Each row is followed by roughly how far along a hidden order it lies, from 0 to 10. A new part has a new order.
[ -1  -9  14  25  21   8  11  23  -1   8   7  13  53   9 -17  41  -8 -65
  -1  -5 -10  -4 -33 -33 -12  15  -6  29  -6  13 -12  -3 -12  -7  66  27
  17  26  -5 -12 -10  -2  10  -3  34  13]
0
[  0  10  -4 -36  13  -5 -17   5   3 -10  21 -16   2  -2 -42  -4  16 -57
   7   8   6  22 -17  -8 -16   7  12  15 -24   0  -5   5  11  -3  -3   9
 -10  24  18  -5  23   4 -24   6  20  -8]
4
[  0  -6  16  -1   9   9 -16 -14  -2  -1   9  24  14   7  26  -3  -4  55
 -17   8   2   3  38  -5  14  -9   7   8  21  12   3 -11  -9   3  -6  25
  28 -14  10  -1 -20   6 -24  20   4   2]
10
[  0 -14  16  13  42  12   7 -11  -4  -3   4  -6  17   9   6  25  12 -29
  -2  -7  11   1  29   3   0   2 -23 -29  -8 -10  13   4 -21   4 -31  45
  -2   6  -7  -1  -8   3   2 -22 -14 -15]
1
[-16  -6  -8  -9  25   1 -14  -2   2   7   6  10   2 -13  -6  -5  18  42
 -11  -3 -11  11 -21  -5 -10  33   1   8 -37   6  15   4  11  11  26  26
  10   7  19   2 -11  13 -30   6  32  23]
6
[  4  -1  13  10  10  -2 -18  -3   1   4 -13  13  -7   5  -3  40 -17  10
 -18  10  -7 -18  -5 -10  16 -14 -22  10  -1  22 -36 -23 -11  -8  11  20
  10 -13  10  -5 -21 -10  21 -16  33  -9]
8
[  5  -5  -6  24  49   9  -1   4  -5  10  -9  15 -24  -6  -4  16 -16  -7
  33   2   1 -18   9   3   6  35 -87 -23  33   5   8 -23  -8   2 -13  45
  12 -27 -15   0  -9  -1   3 -18 -47   3]
9
[  9  10  10  14   9  12 -15   6  -1   1   2  -3 -10   9  11   5  -1  -8
  28   0  17 -10  -7  -7  -3  -7 -73  22  -2   0 -16   1 -15 -18 -36  15
 -13  11 -26  -5  -6  -8 -16 -54   2  17]
9
[ -5  -3 -10  -3 -13  -5  -5  -5  -1  -1   6 -34  -4  -5 -37 -24   5 -55
   3  18 -24  12  14  23  -3 -22 -41  -3  20   3   8  -2   8  21  33 -19
 -10  -5  19  -6  14  -2  22  10 -34 -20]
7
[  4  13 -29  45   1   2 -14  34   1   3   5   0   9 -11 -28  -3  16 -27
  23   3 -14  -2 -14   3  11   8 -84  32   6   8   0  -6  14  -1  18 -20
   9  -3  -4  -6  -6  -2   5  -9   2  47]
1
[ -7  -4  10 -13  13   3   4 -15   0   3   3  33  54   2  43 -12  -6  73
 -21  -4  -1  -9 -11 -10  12 -10 -61  21 -12  -1  -9   3   1 -12   8  23
  11  21   1  -6  -2   1 -38 -41  29  -3]
7
[ -5  -3  17  19   8   3 -11 -14   1  12  -5  -4  -4   6  35  31  -1  38
 -51   9  -2 -23   4  -7 -17   5  13  11   9 -12   2   2  -9  -1  31   4
 -26  -4  11 -18 -19   2  27   8  55 -18]
5
[ -6 -10  -1 -18   6  -1   1  -5   5   7  -5  16 -11   4 -11  46 -35 -22
 -17  -7  -1  -6 -24   9 -31   1   3 -16 -27   2  -2   1 -15   1  33  -2
 -38  -2 -15  -4   2  -6  32   2  28  22]
6
[  8   5   6  12  10  12  22  -2   0  -3   0 -26  24  -4 -12  16  30  34
  39   3 -10   3  17  23  18   4 -48  -5   0  13  -5  -1 -19  10 -40  34
  11 -14  -7   2 -18   4  -9 -23 -19  12]
1

Part 2:
[-10  12 -10  20 -13 -19   5   1  -6 -16  -8   8   7  20  -7  -5 -13  12
  33  21]
1
[  3  21  11  22 -44  13  13  27   6   2  23  -4   8  48   7   0  54 -10
   2   9]
0
[ -2 -28   5  28 -48   1  -2  25  26   9  41 -36  23  75  45  13 127 -24
  -2  11]
2
[  1  17  -8  25  43 -14  -9 -26 -18 -12   2   6 -10   4  -6   6  31 -38
  16  -8]
8
[  1   9  -5  25  41 -18 -15  -8  -3 -14  10  -3  -5  52 -10  12  19 -21
  27   2]
7
[ -6   7   9  19 -48  10   7   9  22   1   5  12   8  18  12   2  52 -16
 -28   4]
1
[ -2  -2  -5  13  56   4  -4  -4  26 -13  11 -30 -15   1   7   1 -15 -48
 -12  12]
10
[  3 -16  -7 -14  21   2   1  -1  -5   8  31  -9   2 -26 -13   2 -65   7
 -38  -3]
9
[ -7  -6   7  28 -58   5   5   4  28   5  17   0  14  27  22   4  76 -26
 -31   8]
1
[ -9 -13  -7  36 -14   3  -4  46 -12 -20  43 -43  12 118   1   1 127 -12
  41  33]
1
[-18  -1  -9  36 -22 -42   8   2 -18 -32   1 -18   4  41  -9  -8  51 -25
   6  29]
1
[ -2   6  10  19 -51  27   6  24  23   4  23   8   8  41  12   1  80 -14
 -15   6]
1
[   2  -22   -2  -25   16   -3    3  -14  -16   16   19    8    4  -57
   -6   -4 -111   16  -51   -8]
9
[  4 -22  12 -54 -22   2  -3  -5   6   9  17  -7  10 -45   1  -2  25  18
 -14  -9]
6
[  3 -30   5 -44  -7  -5  -2 -13  -4  12  35 -14  10 -40   8  -2  -7  14
 -28  -3]
7
[  5  15  -7 -13  15   3   1   1   7  11   6 -11 -11 -50 -15   0 -71  15
 -38 -13]
10
[  0   2  -3   6  30 -19  -7 -19  -6 -24 -28   8 -11  32 -14   9 -45  12
  26   1]
6
[ -5  10  -8  11  -8   0   2   6   0  -4 -11  12   6  19  -8  -5 -15  30
  47  11]
2
[  3   4 -11  41  44   7  -8 -19 -13 -19  17 -17 -10  20   0   9  93 -42
  20  -2]
9
[ -9  -6   1  35 -19 -23   6  23 -14  16   1 -14   7  58 -16  -5  96 -19
  11  22]
0
[ -4 -19   4  28 -54  -5   2   2  21  11  11  -6  16  20  38   5  57 -20
 -21   3]
2
[ -1  13  -9  33  50 -22  -9 -24 -13 -13  11  -3  -8  13  -6   6  40 -46
  16  -3]
8
[ -5  11   6   6 -24 -12   7  23 -22  32 -30  14   2  27 -17 -10  35  12
   8   8]
0
[ -4  -7  -4  37  59   1  -3 -12  20 -23  13 -34 -12  -7   0   6  -3 -62
  -6  20]
10
[ -6 -11  -6  42  61 -13   0 -16  17 -27   8 -33 -13 -14  -3   5 -12 -75
 -14  22]
10
[  0  19   8  30 -32 -12  12  25  -9  26   2  -7   6  37  -8  -2  54  -5
  11  16]
0
[  2   8  -8  33  41   6  -6 -23 -16 -20   8 -10 -12  -7  -4   7  65 -37
  14  -3]
9
[  1 -18  13 -50 -25  -9   1  -1   7   0  12  -5  13 -42   4   0  16  -5
 -18 -10]
5
[  4  17  -9  -4  33   2  -4   9  20   0  18 -26 -14 -27  -3  -1 -33  -1
 -26  -7]
10
[-11  -3  -2  22 -24 -14   2  23 -21  -5  -9  -6   2  51 -16  -8  82  -9
  14  20]
0
[  3 -16  -2 -29  17   5   2  -5  -9  14  19   3   3 -44 -10  -1 -97  22
 -41 -11]
9
[  5  10  -7  21  41   9 -10 -25 -20 -10   0   6 -14  -6   0   4  38 -26
  21 -13]
8
[  4 -35   6 -29  -7  -5  -4  -3   7   6  49 -31  13  -9   6   2  50  10
 -15   4]
7
[  5 -17  -3 -19  23   4   1   3  -4  11  35  -9   4 -24 -12   3 -60  13
 -41  -4]
9
[ -1 -18  13 -63 -17 -14   2 -17   2   0  -1  -4   8 -62  -3  -4 -18  21
 -26 -10]
6
[  2 -21 -14  -1  17   5   2   6  17 -14 -15   1  -2  61 -13   6  33   6
  44   6]
4
[ -2  -1  -3  22  48   8  -3 -29   7 -16  -7 -10 -15 -31  -7   3 -35 -40
  -5   8]
10
